Each row has a name. After each piece below comes the name of the row it's from, unless a question asks for something else. Each question is about the rows just above it.

Columns, left to right: S X P N W G
bar: [ 75 111  85  98 111 111]
Zegu: [138 128 116  94 113 175]
Vap: [ 72 112  94 112 112 112]
Kav: [ 79 159  97 118 144 109]
Boli: [ 79 159  97 111 144 109]
Doval: [102 145 114 109 137 116]
Nav: [112  94 175 116 138 128]
[128 112  94 175 116 138] is which row reordered?	Nav
Put [ 79  97 109 111 144 159] back in order: which row is it?	Boli
Which row holds this, read backwards? [116 128]	Zegu
The value that bar holds more than once:	[111]
The value that Vap holds more than once:	[112]

Columns, left to right: Y A D C R
rusig: [140 176 108  90  90]
figeg: [176 105  85 139 150]
reve: [148 120 104 119  84]
Voka: [ 73 117  87  90 150]
luni: [137 131 171 152 172]
Rute: [ 99 163  82 186 102]
Rovem: [113 135 166 170  91]
Biful: [154 117  99 154 112]
Ruvip: [146 127 165 159 130]
dok: [139  79 108  78 101]
Which row holds [108 176] read backwards?	rusig
Which column holds [154 159] top down?	C

Columns, left to right: K M U E T F V
veruk: [ 89  84 135 131 102 137 134]
mas: [118 121  84 163 147 122  91]
noni: [120 122  77 171 148 116  83]
depe: [155 164 117 122 135 141 114]
bos: [159 168 116 124 137 147 112]
tir: [141 144 128 120 123 141 123]
fip: [118 121  81 167 147 144 112]
kuvi: [118 121  81 167 147 121  86]
Gusiv: [131  84 102  89 137 134 136]
nir: [121 122 113 141 132 130 115]
[167 167  89 141] is in which column, read top down?	E
[123 147 147] is in which column, read top down?	T
Which row holds these entries in another order? [134  89  84 135 131 102 137]	veruk
Which row holds [135 122 117 164 155] read backwards?	depe
Which column holds [147 141 144 121] top down?	F

Columns, left to right: dab tuse pav nesi Viku zevus fefus sig Nif
bozat: [147 143 135 135 131 135 147 120 137]
tafig: [ 90  88 130 130 132 130  89 125 114]
duka: [125 125  86  81 117  79 125 188 126]
Sopos: [ 87  81 117 133 138 138 115 140 132]
daso: [125 125 153 156 137 159 126  91 126]
rimoz: [147 143 135 135 131 135 123 120 137]
Gifa: [147 143 135 135 131 135 126 120 137]
zatab: [ 97 103 132 133 133 132  97 122 113]
Ranu: [158 157 125 125 124 125 159 132 140]
gali: [139 138 138 138 132 138 140 115 133]
davu: [123 123 109 106 121 107 123 156 125]
vope: [ 77  77 128 127 130 127  74 128 111]
[125  79 117  81  86] is which row, read backwards?	duka
[133 115 140 138 132 138] is which row, read backwards?	gali

Columns, left to right: J H Q Z L
Feb: [137 109 111 111 111]
Maza: [106 146 147 144 147]
dad: [181 164 161 163 162]
der: [116 135 135 135 136]
buk: [108 139 139 139 139]
tep: [109 135 109 136 134]
nas: [108 132 130 131 131]
vul: [107 140 138 140 138]
Nof: [105 122 106 106 106]
pezin: [131 152 151 149 151]
Nesa: [122 105 106 106 105]
Nime: [115 146 145 146 146]
[136 139 134 131 138 106 151 105] is in which column, read top down?	L
The value that Nof holds more than once:	[106]
Put [105 106 106 105 122] back in order: which row is it?	Nesa
Which value appears more than once in tep?	[109]
Which row holds this, read backwards? [136 135]	der
Which column holds [163 135] top down?	Z
Which column holds [144 163 135 139 136 131 140 106 149 106] top down?	Z

Columns, left to right: nos Ves tup vuf Vavi Fum Mizi zan
tiveb: [176 126 107 116  93 135 150  85]
veb: [152 158 109  99 121 138 156 126]
tabup: [162 143  83 116 113 129 136 121]
Pak: [152 158 109  99 121 107  78 139]
nogig: [158 109  98 121 107  78 139 135]
febab: [172 136 133 134 141 159 165 173]
Which row holds this, read backwards? [139  78 107 121  99 109 158]	Pak
Put [121 162 143  83 116 113 129 136] back in order: which row is it?	tabup

